Here are made-up things, facts about them, and rows of numbers that follow some of those facts. Name the thing behind each unnamed row.

There are 2 kinds of fact about the things: Ψ, σ.
Ψ klaval <- kagun tegrak brizi siklus fotegrur
Ψ trisku <- klubasu kliple baste fotegrur bavim
Ψ zostin <- draklo zeflum klapan trisku zopan zusku rogripor klaval ramin fabosi
Ψ gipel <- draklo klapan tregal nibes davo pidetel
Ψ griske <- lifler
Ψ nibes <- zagum ramin
Ψ plovum <- zagum
Ψ baste <- keledak skisis klarol babrer nimo
Ψ zusku <- rugror
Ψ draklo <- tregal burer siklus vukloklik
Ψ fotegrur <- kugrisok draru
Ψ brogek <- kugrisok steke drasa stobu
Ψ giklon <- zodu
Ψ grubre <- trukes
Ψ dalen <- ratrul muzim bidim
Ψ gruplam <- ratrul
Ψ klapan <- skisis rilu bavim
Ψ tegrak <- soklan
Ψ plodul <- foga
Ψ grurepem <- foga
Ψ ramin <- tadim brobodram
Ψ davo <- magor bavim
Ψ burer <- sigril
Ψ klarol <- sigril
Ψ plifles <- zusera gradidrum
Ψ mulim <- kludos
Ψ votrak <- stiplan destigrir
Ψ tripusen <- bokun
Ψ febim <- destigrir
Ψ feropu <- destigrir stosi
Ψ grivedrus <- rogripor duflu
Ψ futim <- rogripor plodul
Ψ bifu <- zaflak votrak
Ψ zopan <- grikli
Ψ brosi <- skurenir grudem
Ψ fabosi <- siklus sokos pidetel bidim
Ψ brani <- nifek
Ψ feber <- nifek
Ψ steke <- griske grurepem
Ψ destigrir <- megukar
Ψ rovoflel <- raba vizeke
Ψ gekla <- grakel
Ψ zaflak <- fofer
Ψ grabofu <- vizeke
Ψ siklus <- leman
Ψ kliple <- flofu
Ψ keledak <- studre
Ψ stosi <- studre
Ψ drasa <- rizon
Ψ flofu <- larus
Ψ skoskar <- bruskalor
Ψ brobodram <- stobu bavim
Ψ kagun <- bavim
Ψ floplok <- gekla
Ψ babrer <- gekla
Ψ fledrin <- ramo
Ψ veplik <- ramo
Ψ kelo <- vukloklik
Ψ fozuk <- tetok
[kagun zekedror tegrak mulim skurenir ramin fofer] σ grubre
[grabofu zeflum giklon steke kelo vuguk] σ repes
[klubasu zagum floplok gruplam raba nimo rizon] σ kegim
[draklo bokun veplik tifoskek bifu] σ foga
[lifler kugrisok feber trisku klastuge leman draru] σ pidetel
[febim skitras] σ zusera
[grivedrus zodu foga tropin dalen] σ fledrin
[trostako brani rogripor zostin feropu brosi] σ rilu
[zoklol fozuk stiplan duflu davo] σ ratrul
[flerom soklan kludos] σ trutrir
[traflopem brizi nifek ramo] σ treskim
[klapan keledak rugror ratrul votrak bruni] σ skisis
[tregal skoskar tadim nibes klaklir] σ grava
[trukes zopan zaflak baste flodobem] σ bruskalor
[plovum grava tripusen repes klatu gradidrum] σ vizeke
[flizo skugrur drasa fledrin grurepem grudem] σ stotrizu
[treskim rilu trutrir brogek banur gekla] σ plifles
[burer grakel plaflo sokos bidim vukloklik] σ zadropi
[pamas zusku stobu] σ flizo
[magor megukar plodul fabosi bruskalor] σ mulim
[klarol zusera siklus kenek studre] σ zekedror
[sigril griske larus] σ tetok
[destigrir grikli sigel brobodram fotegrur tetok] σ raba
[klaval gipel] σ tegrak
[kliple skaskefen bavim pidetel] σ plovum
[stosi] σ plaflo
[muzim] σ vukloklik
[babrer rovoflel] σ grurepem
[skapa futim] σ floplok
[flofu] σ gruplam

Some rows with their names:
[ 2  4 -3 -1 -1 -6 -2 -1  0  0  5 -9  3 -1  1  2  1  3  5 -2 -4  2  0 -1
  0 -1 -3  1  2  2  2]: sokos
[-11   0  -2   7  -4   4  -6  -8   5  -2  -1  -6   0   4   9  -2   3   1
   7   9   3  -6  -1   4   0  -2   5   2   2   5  -2]: fotegrur
[  2   7  -5   0  -4  -5  -1   4 -11   0   6   7  13  -6   9  13  -9  -7
   0 -29   1  13 -10  -3  11   5   6   0  -8  -2   4]: foga
[  7  -1  -3  -8  -5  -7   6   4   3  -1   2 -12   4   1  -3   5   0  -1
   3  -2   5   3   5  -1  -6   7  -3   2   5  -3   5]: tadim
[-17   6 -10  18 -11  -5  -3  -3  -5  -4  13  -2   3   5  21   8  -6  -7
  10  -5   8  -6 -22  -2   2   0   5  -4   4   0  -9]: raba
[  9   1  -2  -5 -10 -11  -2   1  11  -5   9  -4   5  -1  -7   9  -3  -9
   6  -5  -5   6  11   0   4  -4   4   5   5 -16   6]: leman
[ -7   4  -5   5  -5  -4  -6  -6   2  -2   6 -10   5   0   7   2   1   2
   9   3   0  -3  -3   1  -1  -1   1   2   4   4   1]: klubasu
[  8  -4   2  -5  -6  -4  -1   1  13  -5   2   0   0   1  -8   6  -1 -10
   1  -1  -4   4  13   2   5  -4   6   5   3 -15   4]: trisku
[ 0  1 -3  1  0  6  0 -1 -5  4  5 -5  1 -3 -2 -8  2 10 -3 10  1 -3  3 -1
 -4 -5  2  8  3  1 -2]: fabosi
[ 3  3  5  3  7 -2 -4 -2  0 -6 -3 -2 -2 -5 -7 -5  5 -4 -1  3 -3  1 -3  4
 -2  2 -8 -2  0  3  2]: traflopem
[ 27 -16  20  16  20  37  -3   2   8   0 -34   2 -16  -3   4 -12  16 -30
   0   1  -5 -11  -2   4  20 -10 -12   4   5   8   1]: brani
[ -1  11   7  13  17  -5  -5  10  -9 -12   0  17  -5  -9 -10  -9   2  -8
   4  -8  12   4 -17 -12  -7   6  -1 -16   0  -1  -3]: plifles
[ 3  3  4  3  7 -1 -4 -2  0 -6 -3 -2 -2 -4 -7 -5  5 -5 -2  3 -3  1 -3  4
 -2  2 -8 -2  0  3  2]: banur
[-14   2  -4  14  -6   1   0  -1  -4  -4   5   4  -2   7  17   4  -5  -8
   2  -5   8  -5 -17   0   3   0   4  -5   0  -1 -11]: kegim
[ -2   1  -1   4   0  -2   6   7  -7  -2   5   6  -3   5   8   4  -4  -6
  -4 -12   3   2 -13  -3   3   0  -2  -6  -3  -2 -10]: zadropi
[ -1  -4   2  -1   3  12   1  -2  -1   3  -4   1  -4   2  -1 -10   4   6
  -6  11   2  -4   5   2  -2  -5   3   5  -1   3  -4]: gipel
[ 30 -24  17   6   6  36   1   5  22   4 -30   7 -15   3   4  -2   9 -33
   2  -1  -6  -9  16   2  26 -16   3   9   6  -9   3]: feber

Rows to name:
No name comes twice in this set of rows, the named rows included.
[-15   9   7  10  13  18  -9   5 -27  10   3  30 -18 -20   0  -3  10  22
   4  10  34 -17   1 -24 -19  -3  27 -18  10  -2 -11] -> mulim
[-6  0  0  3 -2  3 -4 -5  4 -2 -1 -5  0  3  5 -1  3  1  4  5  1 -4  1  3
  0 -1  3  2  1  4 -1] -> flofu
[ 4  3  4  3  7 -1 -4 -2  0 -8 -2 -4 -1 -4 -6 -4  6 -6 -2  1 -3  2 -3  4
 -1  1 -8  0  1  3  1] -> gekla
[ -1  -6   6  -5   5  11  -2  -4   4   3 -13   8  -3   1  -1  -3   2   1
  -4   2   0  -1   9   4   3   0   5   1  -7   5   3] -> rovoflel
[  8  -9   3  -4  -8  -1  12  11   7  -8   2  11  -6   9   0  11  -7 -23
  -9 -12   9   6   3   0   6   1   7  -1   0 -23  -8] -> plovum
[-12  -1  -1   6  -4   6  -6  -8   6  -2  -3  -5  -2   5   9  -3   3   0
   5  10   3  -7  -1   5   0  -2   6   2   2   6  -2] -> destigrir
[ 11   1  -5  -1 -15 -17   5  10   6 -10  19   5   5   2  -2  19 -11 -24
   2 -21  -2  12  -1  -4  11  -4   6   1   5 -31  -3] -> pidetel
[  3 -11   7 -10   1   9  10   3   7   2 -15   0  -7   7  -4  -2   3  -3
  -6   8  10  -2  12   4  -6   8   1   0   0   0   1] -> grabofu
[  1   6  -6   5  -3 -10   5   8  -9  -3  13  -1   2   3  10   8  -5  -5
   0 -17   1   5 -17  -5   4   0  -5  -5   0  -4  -9] -> vukloklik
[  7  -7   0  -7  -5  -3  20  15  -3  -2  -1   1  -3   9   4   9  -6 -12
  -7 -11  18   3  -5  -3  -6  14  -3  -5   2 -10  -5] -> repes
[ -2  -5   4  -1   3  14   2  -2   0   3  -6   2  -6   3  -1 -11   4   6
  -8  12   3  -5   6   3  -2  -4   4   5  -2   3  -5] -> febim

The same things again, as new rows of numbers:
Some rows with their names:
[ -2  10   4  -3  -4   3   0   8   3   9  -7  -5  15  -7   9   4   5   3
 -13 -12   3  -3   1   3   9  -2   8 -13   4 -11   1   3 -10]: bokun
[ 14   6  20   6 -22  -6 -14  -2  -8 -11   3  -3   1  -5  -2   9   9   4
   1   4   2   0  21 -12   1   2   5   5  -9  11  17   3   3]: studre
[  9   3  -4 -12   7  -4   4  17  -6  -1  -5  -1  21 -11   1   2  -4   7
   1   9  13  -7  -1  12   5  -6   0  -7   9  -6 -17  12  -5]: repes
[ 17  -6   1  -7   7  17  25  19  -5  24  14   5 -11 -27  17  14  26  12
   8  -7  38  -9   2   5   5   5  19   0  33  25 -17   1 -21]: vizeke
[  2 -10 -13  -1  10  -4  10 -13  -2 -10   1  11 -10  -7  -7   3 -16   5
  13  11 -11   0   0  12   0  -5 -14   7   7  -8   7  -1   4]: kelo
[-14   6  -5   1   0  -1   2   5   3  11 -13   1  16  -4   3   5  -8  -3
 -13  -6  -6  -2  -6  11   7 -10   2 -18   4 -18 -20   1  -1]: veplik
[-10   1  17  15 -11 -20 -14   4   3 -17   8  -6  11   5   6   7   5   7
   4  -2   2  -2  25  -6  -6   7  -6   9  -3  -5  -4  -8  -5]: gekla
[-12  -7  10  20  -6 -20 -13  -4   8 -20   6   5   8  -2   8  15   9   3
   4   2  -4   7  20  -5  -1  11 -11   4 -13   3   0 -12   0]: babrer
[ -5 -16  11  -5  -3   3  -3  15  30  14   1   4  12   0  -3  -6  31 -10
  -1  -6  11   2 -23 -19   7   3  -3  -8 -19   8 -10  10   6]: grurepem
[ -6   9  -2  -2  -5   1  -1   5  -2   8  -1  -6   3   4  -1  -8  -6   1
  -7  -4   7 -10   0   4   2  -6   5   1   8 -12 -17   3  -7]: trostako
[ -2  13   5  -4  -3   5   2  12   0   6  -8  -8  18  -3  10   1   0   4
 -13 -12   5  -4  -1   3   7  -2   9 -12   2 -16   1   5  -8]: grudem
[ -7 -13  -4   7   5 -11  -1 -21   1  -7   9   5 -16   7 -13   1 -15 -15
  17  15 -23  19   0   8 -10  -1 -11   5  -4   5  13  -7   9]: fabosi
[  2 -11  -5   1   9  11   1 -16  11 -13   1  11 -12  15  -4  -2   1   3
  10  -1 -14   4  -9  -2  -7   7  -9   6  -5   7  12  -5   7]: brobodram
[ -3   7   1   0  -1   4   1   5   2  12  -7  -2  10  -6   5   2   0  -1
 -12  -4   3  -4  -1   4   5  -3   7 -10   5  -8 -11   3  -5]: pamas
[ -9   6  -3  -4  -2  -1  -1   9   4  11  -9   2   7   0   6   4   3   1
 -11  -7  12   3  -4  -1   9  -5   7 -14   9   2  -8   8  -5]: flizo
[ -4 -15  -3   8   2  -8  -3 -14   8  -7   6   7 -16   1   1   4   2  -2
   7   9  -8  14   7   0   0   9 -13   6  -6   1  26  -9   3]: zusku
[ 26  18  -2   2 -19  14   1  -3 -20   2 -10  -2 -15 -12 -10  -3   3  -4
 -23   5  11 -21   2 -14  14  -4  12  -9  -6   2  -4   3   9]: stiplan

Which thing is each row?
No name comes twice in this set of rows, the named rows included.
[  0 -12   6   7   5   3  -9 -12  11 -18   7   6  -6  16   2   0   9   2
  12   7 -11   8   3  -2  -9  15  -8   5  -9  12   7 -10   2] -> fotegrur
[  5 -12 -15  -2   9   1  13 -19   0  -9   2  15 -19  -4  -7  -1 -17   8
  15   5 -11   4   2   9  -1  -3 -19  15   6  -4  27  -1   7] -> nibes
[ 11 -14   7  -3   1   2   2  -3  -5  -7  15  -5 -11   0  10  -1  13  16
  15   0   4   6  11  -9   0  12  -6  25 -19  -3  53   0  -3] -> bavim
[  2  -8   8   0  -4  -3  -4  -3   5  -4  16 -10  -9   9   3 -10  10  -1
   8   5   6   3   8  -7   0  11  -3  15  -2  -3  35  -2  -5] -> rogripor
[ -5 -18   3   7   3 -16  -6  -5  -4 -13  12   3  -4   0   6   8   5   7
  13  10  -4   6  15  -2  -4  10 -11  15 -21   1   8  -9   6] -> kliple
[ 10   5 -11   4 -24  18  -9 -17  -7  13 -16  16 -15 -14 -19   8  -8  -9
 -27   9   1 -11  -2   0  18  -9   3 -25  -5  -1 -25   1  16] -> bifu
[  5  17   2 -10   4  17  -2  12  -2  -6 -12  -5   7  17  10  -1   0  12
  -9 -12   8   0  -6   2  -2   3  15  -9  12   7  -8   7 -10] -> tetok
[-13 -14  -6   9   4  -8  -4 -11  11   1   1  12  -7  -2  -5   4  -1 -16
  -1  10 -11  12  -1   5   2   3 -13 -10  -7  -2  -6  -7   6] -> grivedrus
[-15 -24  -6  12   7 -15  -7 -17  -4  -9  10  14 -12   3   0  10  -2   4
  15  13 -15   9   8   2  -8   7 -21  16 -25   1  -3 -17  14] -> trisku
[-11 -14  -3  10   4 -13  -2 -20   7 -11   4   8 -14   5 -10   3  -9 -11
  14  11 -20  14   1   4 -12   1 -13   6  -4   8   6  -7  11] -> klaval

The same things again, as new rows of numbers:
Known rows:
[ -7  10   5   3  -4   1  -1   8  -3 -20  -2  -1 -14  -7]: stotrizu
[-4  6  6 -2 -9 -7 -9 15  8 -2  7 -7 -5 -2]: grubre
[-14  -6   1   7  12 -15   8 -10 -14  27   0  11   1 -19]: trisku
[-11   2   3  -9   0  -3   6   3   2 -18  11 -16  -4   1]: plifles
[ 5 -6 -4 -1  0  4 -4 -4 -4  4 -3 -3 -1  2]: sokos
[  6   3  -8   3   2 -12   1  -6   6 -15 -18  16  -4  12]: drasa
[  1 -10  -6   1  -4   5   2   1  -2   2   0   2   0   2]: stosi
[ -1  -5  -1   9   4 -10  -4  -3  -8  33  -9 -12 -12  -1]: fabosi
[ 4 -9 -8  3 -4  0 -4  7  6  7 -1  0  3  2]: megukar
[ 3  3  4  5  2 -1 -1  7  3  1  4  0  4  4]: skitras
[-2 -1 10  1  3  3 -2  1 -5 -1  5  4  2  7]: bruni
[  3 -18 -12   5 -11   5   1  10   1   9   3   0   2   1]: zaflak
[ -1   1  -1 -14  -5   1  -9   0   0  -6   1  -5 -11  -5]: vukloklik
[  2   3   7 -18 -16   2   9   3   6  -1 -13  -4  -5  -8]: raba
[  0  -3  -4  -3   6  -1  -9  -6 -15  -7 -10 -15  18  -1]: brizi
[ -5  -5   2   9   5   6 -11  -8  38   8  -4  -3   5  -3]: klarol
[ -8   8  -5   7   1  -5   4 -11 -12  29  -4  -4 -10   1]: zeflum

Which thing is each row?
No name comes twice in this set of rows, the named rows included.
[  5  12 -14  -3  -7 -13   1 -11   9  -8 -13  20   1  20] -> steke
[11 -4 -4 -5  6  5 -8 -4 -3  2  0 -3 -2  1] -> burer
[  0  -3  -7  -1   4  -3   0  -5  -3   3   6  13   9 -10] -> bavim
[ -2 -19  -1  -2  -5   7  -3   0  -6   4   1   7  -1   5] -> stiplan
[ 13  -4  -6  -3   3   1 -20  -1  -9   5 -10 -14  10  -2] -> siklus
[ 16  -5  -1 -16  23   6 -10  -4  -4   6  11  13 -11  -1] -> davo
[  4  -1  -4   0   2  -3 -21   0 -14   1 -14 -12  21  -4] -> kagun
[  0   1 -11   1  -6   2   3  -5  -2   7   1   5   1   4] -> tadim
[-17  -4  -3   5  18   0  -7   0  31  12  -4  13  16 -15] -> baste
[ -3  -1   5   2   3   8   0 -11  29   5 -10  -1   6  -5] -> nimo
[ 6 -6 -3  2 -4 -6  0 -7 -4 -3  4  8 10 -7] -> draru

